Here is a tiny trained network, its code and every weight. The questions are about switching its units off for an input and a class, where a switched-off unit gives its printed mean instead of its output.

import numpy as np


def w(rows, s, z=0):
    codes = np.array(rows[::2]) - 128.0
    scale = np.full(codes.shape[1], s)
    scale[-1] = z or s
    return codes * scale


def norm(h):
    return h / np.sqrt((h * h).mean(-1, keepdims=True) + 1e-5)


def f(y):
    return np.maximum(y, 0)


def log_softmax(a):
    a = a - a.max(-1, keepdims=True)
    return a - np.log(np.exp(a).sum(-1, keepdims=True))


def net(x, mask):
    res = np.array(x, float).reshape(1, 4) / 4 @ E
    u = 0
    for l in range(3):
        y = f(norm(res) @ A[l][:, :-1].T + A[l][:, -1])
        res = res + np.where(mask[u : u + 4], y, B[l][:, -1]) @ B[l][:, :-1]
        u += 4
    return log_softmax(norm(res)[-1] @ U[:, :-1].T + U[:, -1])


A, B = {}, {}
E = w([
[104,48,109],'x0',
[71,70,254],'x1',
[153,35,142],'x2',
[96,149,150],'x3',
],0.0074)
A[0] = w([
[129,189,142,167],'0.n0',
[212,119,229,84],'0.n1',
[253,190,149,21],'0.n2',
[89,155,158,3],'0.n3',
],0.0049,0.0013)
B[0] = w([
[18,170,117,252],'0.n0',
[98,191,86,240],'0.n1',
[231,219,183,237],'0.n2',
[199,115,3,167],'0.n3',
],0.007,0.0014)
A[1] = w([
[227,101,220,148],'1.n0',
[234,227,78,253],'1.n1',
[243,255,166,153],'1.n2',
[95,74,74,129],'1.n3',
],0.007,0.0011)
B[1] = w([
[226,216,130,170],'1.n0',
[204,207,74,254],'1.n1',
[88,94,61,231],'1.n2',
[2,152,74,164],'1.n3',
],0.0072,0.0054)
A[2] = w([
[12,155,50,187],'2.n0',
[96,137,218,59],'2.n1',
[120,39,121,249],'2.n2',
[91,109,240,160],'2.n3',
],0.011,0.0013)
B[2] = w([
[101,202,194,254],'2.n0',
[160,53,255,193],'2.n1',
[23,183,152,178],'2.n2',
[243,178,138,218],'2.n3',
],0.0068,0.0062)
U = w([
[208,146,59,195],'0',
[57,133,151,148],'1',
[157,99,242,194],'2',
[144,46,117,3],'3',
[9,45,114,82],'4',
[79,138,114,83],'5',
],0.015,0.008)

Each question gives the input, the list of numbers given to net, and the class t.
The units are the neurons (one row each of A and B). Each row of codes is followed by its name. A weight is (code - 128) times the scale printed after its matrix; where a second scale follows, it is the last column's (A, B and U).
mask holds one flag per neuron, layer by layer. A switched-off neuron (its flag False) gives its mean, the last column of its row in B, instead of its output. The means were averaged over made-up inputs and are rounded, as every weight is.
A unit's drop is (log p(t) with every unit on - log p(t) with that unit switched off) / (log p(t) with every unit on - log p(t) with every unit switched off).
The circuit of an input: a set's keep is (log p(t) with only the set's units on - log p(t) with every unit switched off) / (log p(t) with every unit on - log p(t) with every unit switched off). Starting from all 12 units, units are removed one at a time, each time the one whose removal leaves the highest keep (on an exact tie, the one counted first), for as long as the keep stays at least 0.8.
units of the circuit, in order: the units of the circuit, biggest drop first
top k neurons: the k neurons with the biggest drops, biggest first
k most important neurons of layer l: the k neurons of layer l with the biggest drops, biggest first
drop of u: that unit's drop, to one decimal
input [2,0,5,5], class 1: top 3 neurons -> (2.n2, 0.n2, 1.n3)
input [7,-4,5,7], class 1: units of the circuit, in order -> (2.n0, 1.n3)
input [-1,-1,4,6], class 1: units of the circuit, in order -> (2.n3)
input [8,-7,2,6], class 5: units of the circuit, in order -> (1.n3, 2.n0, 2.n3)
input [7,-7,1,4], class 5: 2 most important neurons of layer 1 -> (1.n3, 1.n0)
input [0,-2,7,8], class 1: top 2 neurons -> (0.n2, 1.n1)
input [7,-6,5,1], class 1: top 2 neurons -> (1.n3, 2.n2)
input [8,-7,5,-3], class 4: 2 most important neurons of layer 2 -> (2.n3, 2.n2)
input [8,-7,7,-2], class 4: 2 most important neurons of layer 1 -> (1.n1, 1.n3)
input [6,-2,2,1], class 1: drop of 2.n0 -> 0.1
input [3,-3,4,-1], class 4: drop of 0.n2 -> 0.1
input [7,2,-3,-8], class 4: drop of 1.n1 -> 0.1
